Below is a small trained network, with its code and all its weights. Each question gives an input and a class and asks what happens when units are switched off, that is, made to give their printed mean instead of their output.

import numpy as np


def w(rows, s, z=0):
    codes = np.array(rows[::2]) - 128.0
    scale = np.full(codes.shape[1], s)
    scale[-1] = z or s
    return codes * scale


def norm(h):
    return h / np.sqrt((h * h).mean(-1, keepdims=True) + 1e-5)


def f(y):
    return y / 2 * (1 + np.tanh(0.7978845608 * (y + 0.044715 * y**3)))


def log_softmax(a):
    a = a - a.max(-1, keepdims=True)
    return a - np.log(np.exp(a).sum(-1, keepdims=True))


def net(x, mask):
    res = np.array(x, float).reshape(1, 4) / 4 @ E
    u = 0
    for l in range(2):
        y = f(norm(res) @ A[l][:, :-1].T + A[l][:, -1])
        res = res + np.where(mask[u : u + 11], y, B[l][:, -1]) @ B[l][:, :-1]
        u += 11
    return log_softmax(norm(res)[-1] @ U[:, :-1].T + U[:, -1])


A, B = {}, {}
E = w([
[83,35,85,96,180,220,182,198,156,152],'x0',
[2,123,128,43,134,98,168,112,150,96],'x1',
[83,141,142,198,173,173,98,63,172,112],'x2',
[87,153,184,38,85,149,214,133,161,192],'x3',
],0.0088)
A[0] = w([
[69,129,130,93,112,131,156,115,130,133,1],'L0N0',
[157,146,254,137,60,110,119,98,180,165,85],'L0N1',
[80,111,106,63,59,81,141,137,173,129,127],'L0N2',
[141,146,121,141,141,84,68,117,62,110,118],'L0N3',
[125,186,118,142,167,89,139,113,141,113,78],'L0N4',
[170,127,215,102,125,136,95,83,151,143,102],'L0N5',
[145,170,60,165,120,143,60,107,122,128,113],'L0N6',
[136,143,87,151,168,112,88,97,92,110,176],'L0N7',
[173,201,209,129,131,97,167,119,142,152,69],'L0N8',
[78,81,148,60,126,99,188,142,137,136,166],'L0N9',
[144,180,186,118,98,139,92,77,139,217,74],'L0N10',
],0.0099,0.0028)
B[0] = w([
[150,101,97,83,140,41,163,185,141,122,176],'L0N0',
[160,200,53,62,175,203,107,29,84,103,193],'L0N1',
[45,39,69,36,186,172,188,142,168,104,215],'L0N2',
[130,136,191,226,89,24,213,158,93,93,178],'L0N3',
[140,126,109,114,94,162,130,193,89,111,139],'L0N4',
[116,193,93,74,103,171,95,127,56,93,155],'L0N5',
[126,32,126,105,117,78,176,103,186,50,173],'L0N6',
[161,95,239,100,133,129,192,125,176,104,175],'L0N7',
[123,129,119,91,198,184,64,10,106,118,178],'L0N8',
[108,205,137,142,103,33,45,185,163,175,254],'L0N9',
[160,101,83,8,66,181,2,64,92,96,179],'L0N10',
],0.0068,0.0087)
A[1] = w([
[205,160,135,194,119,47,91,144,71,20,82],'L1N0',
[129,136,147,80,126,191,85,184,129,178,96],'L1N1',
[213,80,97,126,137,164,118,210,134,185,210],'L1N2',
[150,168,95,67,53,164,99,30,108,132,3],'L1N3',
[29,140,118,82,68,118,199,141,142,113,58],'L1N4',
[117,245,144,95,73,211,87,31,33,122,147],'L1N5',
[60,146,97,60,119,106,158,108,169,182,52],'L1N6',
[104,59,137,153,132,197,117,80,174,82,88],'L1N7',
[183,140,96,139,117,158,132,187,79,255,101],'L1N8',
[128,119,152,178,119,98,146,197,63,50,84],'L1N9',
[83,109,117,110,76,166,137,141,197,204,13],'L1N10',
],0.0078,0.0031)
B[1] = w([
[94,57,218,157,1,136,177,136,145,28,219],'L1N0',
[138,191,142,194,92,143,165,197,83,70,173],'L1N1',
[95,214,173,97,147,126,180,67,87,185,199],'L1N2',
[186,146,66,134,95,205,47,72,154,111,211],'L1N3',
[183,119,34,104,133,35,66,206,170,189,233],'L1N4',
[215,207,32,77,103,218,99,70,72,137,254],'L1N5',
[114,102,123,97,127,60,84,185,135,70,247],'L1N6',
[125,100,68,145,202,165,80,102,163,212,167],'L1N7',
[120,184,191,207,64,178,106,108,28,215,160],'L1N8',
[182,193,204,182,102,93,128,127,137,105,172],'L1N9',
[153,126,112,145,116,58,90,87,36,29,184],'L1N10',
],0.0076,0.0065)
U = w([
[234,190,18,59,46,233,48,50,78,58,130],'0',
[152,215,160,221,101,195,176,190,2,243,5],'1',
[218,57,180,231,52,82,174,118,148,31,248],'2',
[75,117,23,79,126,38,88,248,180,151,191],'3',
[123,45,59,223,224,192,108,112,218,185,36],'4',
],0.0086,0.0032)

Each question gives the input, the list of numbers given to net, and the class t.
The units are the neurons (one row each of A and B). Each row of codes is followed by its name. A weight is (code - 128) times the scale printed after its matrix; where a second scale follows, it is the last column's (A, B and U).
mask holds one flag per neuron, layer by layer. A switched-off neuron (its flag False) gives its mean, the last column of its row in B, instead of its output. The means were averaged over made-up inputs and are rounded, as every weight is.
A unit's drop is (log p(t) with every unit on - log p(t) with that unit switched off) / (log p(t) with every unit on - log p(t) with every unit switched off).
The circuit of an input: a set's keep is (log p(t) with only the set's units on - log p(t) with every unit switched off) / (log p(t) with every unit on - log p(t) with every unit switched off). Starting from the 12 units with the biggest drops (on a tie, the unit counted first), units are removed one at a time, each time the one whose removal leaves the highest keep (on an exact tie, the one counted first), for as long as the keep stays at least 0.8.
units of the circuit, in order: the units of the circuit, biggest drop first
k most important neurons: the k neurons with the biggest drops, biggest first
k most important neurons of layer l: the k neurons of layer l with the biggest drops, biggest first
drop when u is switched off: that unit's drop, to one decimal
input [-5,-8,1,-2], class 2: units of the circuit, in order : [L1N0]
input [6,-7,6,1], class 4: 2 most important neurons of layer 1 : [L1N7 L1N5]
input [7,-1,0,-4], class 4: units of the circuit, in order : [L0N9 L1N7 L1N5]
input [-4,-6,8,-2], class 2: 2 most important neurons of layer 0 : [L0N6 L0N3]
input [-2,-6,0,-1], class 2: 3 most important neurons : [L0N3 L0N6 L1N0]
input [8,-3,3,6], class 1: 2 most important neurons of layer 0 : [L0N2 L0N6]
input [3,-4,7,2], class 4: 2 most important neurons : [L0N1 L1N7]
input [-4,7,4,2], class 3: 2 most important neurons : [L0N2 L0N0]
input [7,2,-6,-7], class 1: 2 most important neurons of layer 0 : [L0N2 L0N6]
input [0,7,8,-4], class 4: 2 most important neurons : [L0N9 L1N7]
input [-6,6,-8,1], class 3: drop when L0N2 is switched off : 0.5
input [0,1,8,-2], class 4: drop when L1N7 is switched off : 0.4
input [-8,-2,-3,-4], class 2: drop when L0N3 is switched off : 0.6
input [0,5,-1,-1], class 3: drop when L0N1 is switched off : 0.0
